Below are the code and all the weights of a small trained network. Each question names an input and a class and asks about switching units off, where a switched-off unit gives its printed mean instead of its output.

import numpy as np


def w(rows, s, z=0):
    codes = np.array(rows[::2]) - 128.0
    scale = np.full(codes.shape[1], s)
    scale[-1] = z or s
    return codes * scale


def f(y):
    return y / 2 * (1 + np.tanh(0.7978845608 * (y + 0.044715 * y**3)))


def log_softmax(a):
    a = a - a.max(-1, keepdims=True)
    return a - np.log(np.exp(a).sum(-1, keepdims=True))


def net(x, mask):
    res = np.array(x, float).reshape(1, 4) / 4 @ E
    y = f(res @ A[0][:, :-1].T + A[0][:, -1])
    res = res + np.where(mask, y, B[0][:, -1]) @ B[0][:, :-1]
    return log_softmax(res[-1] @ U[:, :-1].T + U[:, -1])


A, B = {}, {}
E = w([
[124,126,132,133,141],'x0',
[251,93,122,151,122],'x1',
[119,64,70,202,89],'x2',
[128,146,106,55,162],'x3',
],0.015)
A[0] = w([
[178,232,215,136,137,74],'neuron 0',
[126,170,137,60,161,113],'neuron 1',
[43,138,106,13,112,67],'neuron 2',
[2,141,80,156,106,153],'neuron 3',
[44,204,96,174,75,2],'neuron 4',
[108,130,148,38,150,102],'neuron 5',
[84,128,138,94,187,60],'neuron 6',
],0.0099,0.0071)
B[0] = w([
[174,251,40,127,134,197],'neuron 0',
[55,79,168,130,172,209],'neuron 1',
[19,24,184,162,168,233],'neuron 2',
[163,235,20,63,134,255],'neuron 3',
[183,167,2,144,91,177],'neuron 4',
[74,10,234,140,192,204],'neuron 5',
[87,65,187,198,240,168],'neuron 6',
],0.0089,0.0099)
U = w([
[106,207,126,89,142,252],'0',
[154,205,93,184,147,187],'1',
[88,107,135,248,112,2],'2',
],0.014,0.0079)

Each question gives the input, the list of numbers given to net, and the class t.
The units are the neurons (one row each of A and B). Each row of codes is followed by its name. A weight is (code - 128) times the scale printed after its matrix; where a second scale follows, it is the last column's (A, B and U).
mask holds one flag per neuron, in row order. A switched-off neuron (its flag False) gives its mean, the last column of its row in B, instead of its output. The means were averaged over made-up inputs and are rounded, as every weight is.
A unit's drop is (log p(t) with every unit on - log p(t) with that unit switched off) / (log p(t) with every unit on - log p(t) with every unit switched off).
The circuit of an input: a set's keep is (log p(t) with only the set's units on - log p(t) with every unit switched off) / (log p(t) with every unit on - log p(t) with every unit switched off). Starting from all 7 units, units are removed one at a time, each time the one whose removal leaves the highest keep (on an exact tie, the one counted first), for as long as the keep stays at least 0.8.
units of the circuit, in order: the units of the circuit, biggest drop first
k most important neurons: the k neurons with the biggest drops, biggest first
drop when u is switched off: that unit's drop, to one decimal
input [3,-7,2,-1], class 1: units of the circuit, in order	(neuron 4)
input [-5,-3,-4,1], class 2: 3 most important neurons	(neuron 2; neuron 5; neuron 3)
input [-2,-1,5,-4], class 1: units of the circuit, in order	(neuron 2; neuron 3)
input [6,-7,5,-1], class 1: units of the circuit, in order	(neuron 4; neuron 5)
input [-2,-3,0,3], class 2: units of the circuit, in order	(neuron 2; neuron 0)
input [-1,-2,-8,8], class 2: 2 most important neurons	(neuron 2; neuron 5)
input [8,-4,-3,7], class 2: drop when neuron 3 is switched off	0.0
input [-2,-2,7,0], class 1: drop when neuron 4 is switched off	0.0
input [-5,-6,-8,8], class 2: drop when neuron 2 is switched off	0.2
input [-6,-2,1,-5], class 1: drop when neuron 5 is switched off	0.1
